124  127  120  127  133  125  121  121  126  112  126  129  130  123  131  124
124  127  120  127  133  125  118  121  126  116  126  129  130  123  131  124
124  139  124  123  131  125  122  121  126  135  126  129  130  124  131  128
124  127  120  135  133  125  116  132  126  127  126  129  130  123  131  124
124  127  120  127  133  125  122  121  126  151  126  130  130  140  131  124
135  127  132  127  133  125  126  121  126  115  126  129  130  123  131  124
124  127  126  127  133  121  135  121  121  127  142  129  130  123  131  124
124  127  125  127  131  125  139  121  116  127  128  129  133  123  131  124
124  127  120  130  137  125  117  121  126  127  126  129  130  123  131  124
124  127  120  127  133  130  122  121  126  131  126  143  130  129  127  125
Indices start at 1.
Give the entry in row 2 and column 2.
Answer: 127
The entry in the top-left corner is 124
Give the top entry of the column that holds the smallest entry.
Answer: 112
Give the entry at row 1, column 3.
Answer: 120
Give the entry just right of the smallest entry.
Answer: 126
The top-right entry: 124
Give the entry in the bottom-left corner.
Answer: 124
Give the maximum.
Answer: 151
Give the entry at row 2, column 1.
Answer: 124
The entry at row 1, column 2: 127
The entry directly below the largest entry -> 115
Give the entry at row 3, column 1.
Answer: 124
Give the entry just left of the smallest entry.
Answer: 126
Give the bottom entry of the column that holds the smallest entry.
Answer: 131
Give the entry just right of the largest entry.
Answer: 126
Give the entry at row 3, column 2.
Answer: 139
Give the bottom-right entry.
Answer: 125
The entry directly below the smallest entry -> 116
Give the entry just left of the largest entry.
Answer: 126
The entry just right of 143 is 130

Read these off the array that follows. Counting starts at 1.
1) Find the top entry of the column that holds the smallest entry.
2) Find the entry just right of 153.
3) Find the entry in row 2 and column 1.
4) Find the entry at row 2, column 2.
5) Find the entry in row 1 and column 1.
6) Find the entry in row 3 and column 1.
7) Find the entry in row 1 and column 2.
8) Find the bottom entry of the column that holds the largest entry.
[[135 117 124 137 129]
 [114 119 148 124 138]
 [135 117 123 137 126]
 [118 131 138 127 115]
 [108 122 116 149 115]
 [132 125 137 109 113]
 [117 132 126 126  99]
 [125 134 127 147 136]
 [123 118 119 131 126]
 [110 128 115 151 123]
 [115 126 153 118 121]
 [126 130 141 120 120]]
1) 129
2) 118
3) 114
4) 119
5) 135
6) 135
7) 117
8) 141

arr = [120 141 125 120 115 142 131 134 135 136 128 141 125 155 137 129]
What is the third entry from the right?
Answer: 155
The fifth entry: 115
What is the entry just left of the smallest entry?
Answer: 120
The second entry from the right: 137
The 3rd entry from the left -> 125

data =
[[125 124 141 123 118 125 126 123 132 131 142 119 120 133 127 132]
 [123 125 131 115 109 120 125 129 132 137 144 114 126 138 122 137]
 [123 125 131 115 110 120 125 129 132 138 144 114 127 137 123 135]
 [119 127 136 115 105 121 125 125 132 133 144 117 121 138 119 144]
 [124 130 129 124 119 126 127 127 129 129 133 127 127 133 122 138]
 [121 124 149 115 104 120 124 121 135 137 156 114 116 136 124 132]
 [120 127 134 115 106 121 125 126 132 135 144 116 124 139 119 142]
 [123 125 131 115 109 120 125 129 132 137 144 114 127 138 122 137]
 [120 124 149 115 104 122 124 121 134 132 152 114 116 135 122 137]
 [119 127 136 115 105 121 125 125 132 133 144 117 121 138 119 144]
 [124 130 129 124 120 126 127 128 129 129 133 127 127 133 122 138]]
Rows and columns are numbered from 1.
The bottom-right entry: 138
The entry in the top-right corner: 132
The entry at row 3, column 1: 123
Give the entry at row 1, column 3.
A: 141
Give the entry at row 2, column 1.
A: 123
Give the entry in row 1 and column 1.
A: 125
Give the maximum.
A: 156
Give the entry at row 2, column 3.
A: 131
The entry in row 3 and column 2 -> 125
The entry in row 1 and column 2 is 124
Give the entry just right of the largest entry.
A: 114
The bottom-left entry -> 124
The bottom entry of the column that holds the largest entry -> 133

[[122, 109, 128, 137, 150, 120, 113, 144], [111, 113, 146, 117, 119, 119, 145, 126], [145, 140, 108, 142, 140, 136, 109, 133], [142, 140, 111, 139, 137, 135, 112, 131], [109, 108, 145, 119, 124, 116, 141, 129], [132, 131, 121, 131, 129, 129, 124, 128], [127, 113, 121, 142, 155, 122, 105, 146]]
The entry just right of the largest entry: 122
Report the minimum.
105
Report the entry just right of the smallest entry.
146

A =
array([[146, 144, 125, 111, 144, 147, 121, 118, 108, 109, 121, 122, 150,
        108],
       [119, 148, 149, 121, 114, 126, 117, 145, 137, 133, 119, 112, 127,
        141],
       [131, 133, 130, 125, 129, 132, 126, 128, 126, 126, 127, 126, 132,
        127],
       [134, 150, 141, 112, 128, 139, 116, 133, 122, 119, 118, 114, 140,
        124],
       [117, 117, 128, 143, 118, 117, 136, 134, 141, 142, 136, 134, 115,
        142],
       [119, 136, 144, 130, 113, 123, 124, 144, 141, 137, 125, 121, 121,
        144],
       [117, 109, 123, 149, 119, 115, 141, 132, 142, 145, 140, 141, 112,
        143],
       [144, 107, 102, 137, 149, 135, 143, 106, 114, 121, 141, 148, 135,
        110],
       [130, 117, 120, 137, 131, 127, 136, 123, 128, 131, 136, 138, 126,
        128],
       [133, 133, 129, 124, 132, 133, 126, 126, 124, 124, 127, 126, 134,
        124],
       [135, 147, 136, 113, 133, 138, 118, 129, 119, 117, 119, 116, 141,
        121],
       [116, 111, 126, 148, 117, 115, 139, 134, 144, 145, 139, 139, 112,
        144],
       [126, 119, 123, 136, 128, 125, 135, 126, 131, 133, 134, 135, 124,
        131],
       [138, 110, 110, 138, 140, 131, 141, 114, 121, 126, 139, 145, 130,
        119],
       [144, 104,  98, 138, 151, 135, 145, 102, 112, 120, 142, 150, 136,
        108]])
What is the second entry in reading order?
Answer: 144
What is the entry just left of the largest entry?
Answer: 138
The third entry in reading order -> 125
What is the first entry in reading order?
Answer: 146
What is the smallest entry?
Answer: 98
The entry just left of the smallest entry: 104

x =
array([[123, 125, 147, 145, 141, 122, 136, 123, 136, 144, 118],
       [129, 130, 119, 120, 124, 129, 124, 130, 123, 119, 133],
       [129, 126, 121, 134, 131, 123, 123, 123, 127, 129, 121],
       [123, 134, 142, 118, 121, 155, 141, 144, 134, 130, 149],
       [130, 127, 120, 126, 127, 125, 123, 125, 124, 123, 125],
       [124, 125, 137, 140, 130, 124, 135, 129, 134, 140, 119],
       [134, 129, 118, 120, 126, 125, 120, 123, 122, 118, 130],
       [123, 131, 140, 122, 121, 145, 140, 142, 134, 133, 138],
       [128, 129, 120, 121, 123, 129, 125, 131, 124, 121, 132],
       [134, 130, 118, 120, 125, 126, 120, 124, 122, 117, 132]])
Rows and columns are numbered from 1.
Find the entry in the top-left corner.
A: 123
Find the entry at row 1, column 3.
A: 147
Find the top-right entry.
A: 118
Find the entry directly above the largest entry.
A: 123
The entry at row 1, column 2 is 125
Find the top entry of the column that holds the largest entry.
A: 122
The bottom entry of the column that holds the smallest entry: 117
Find the largest entry.
A: 155
Find the entry in the bottom-left corner.
A: 134
The entry just left of the largest entry: 121
The entry in row 2 and column 1 -> 129
The entry in row 3 and column 1 is 129
Find the entry directly below the largest entry.
A: 125
The bottom-right entry is 132
Find the entry in row 2 and column 3.
A: 119
The entry in row 3 and column 3 -> 121
The entry just left of the smallest entry -> 122
The entry in row 2 and column 2 is 130
Find the bottom entry of the column that holds the largest entry.
A: 126

Questions about the grid below.
1) The 4th entry from the end, reading row by row?
2) The fifth entry, reading row by row?
3) The entry just right of 137?
4) The entry directly below the smallest entry?
5) The top-left entry?
6) The first entry in the row that holds the smallest entry?
7) The largest entry in the first row?
8) The last entry in the row that holds the smallest entry?
[[129 110 120 126 132 144]
 [126 104 126 122 145 153]
 [146 122 145 135 147 153]
 [115 101 112 117 135 144]
 [110 118 102 119 110 116]
 [120 136 120 126 115 112]
 [116 127 115 123 117 116]
 [117 136 111 125 105 105]
 [146 126 149 135 149 150]
 [143 141 143 137 131 129]]
1) 143
2) 132
3) 131
4) 118
5) 129
6) 115
7) 144
8) 144

[[142 130 106 112]
 [116 126 149 133]
 [134 144 123 141]
 [140 141 117 143]
 [135 115 145 148]
 [106 147 115 130]
 [150 113 125 132]
 [118 110 145 139]
 [123 124 143 111]
 [146 140 134 146]
 [145 114 151 141]
 [150 115 120 108]
 [111 110 130 113]
 [137 130 135 137]
 [135 106 124 126]
 [125 135 144 141]]
Indices start at 1.
The entry directly above the largest entry -> 134
Give the entry in the top-right corner.
112
The largest entry is 151
Give the entry just left of the largest entry.
114
Give the entry directly above 117.
123
Give the bottom entry of the column that holds the largest entry.
144
Give the entry in row 1 and column 3.
106
The entry in the top-left corner: 142
The entry at row 2, column 1: 116
Give the entry at row 1, column 2.
130
The entry directly below 117 is 145
The entry directly below 147 is 113
The entry at row 3, column 1: 134
The entry directly above 108 -> 141
The entry in the bottom-left corner -> 125
The entry just left of 139: 145
The entry just left of 132: 125
Give the entry just right of 117.
143
The entry at row 2, column 3 is 149
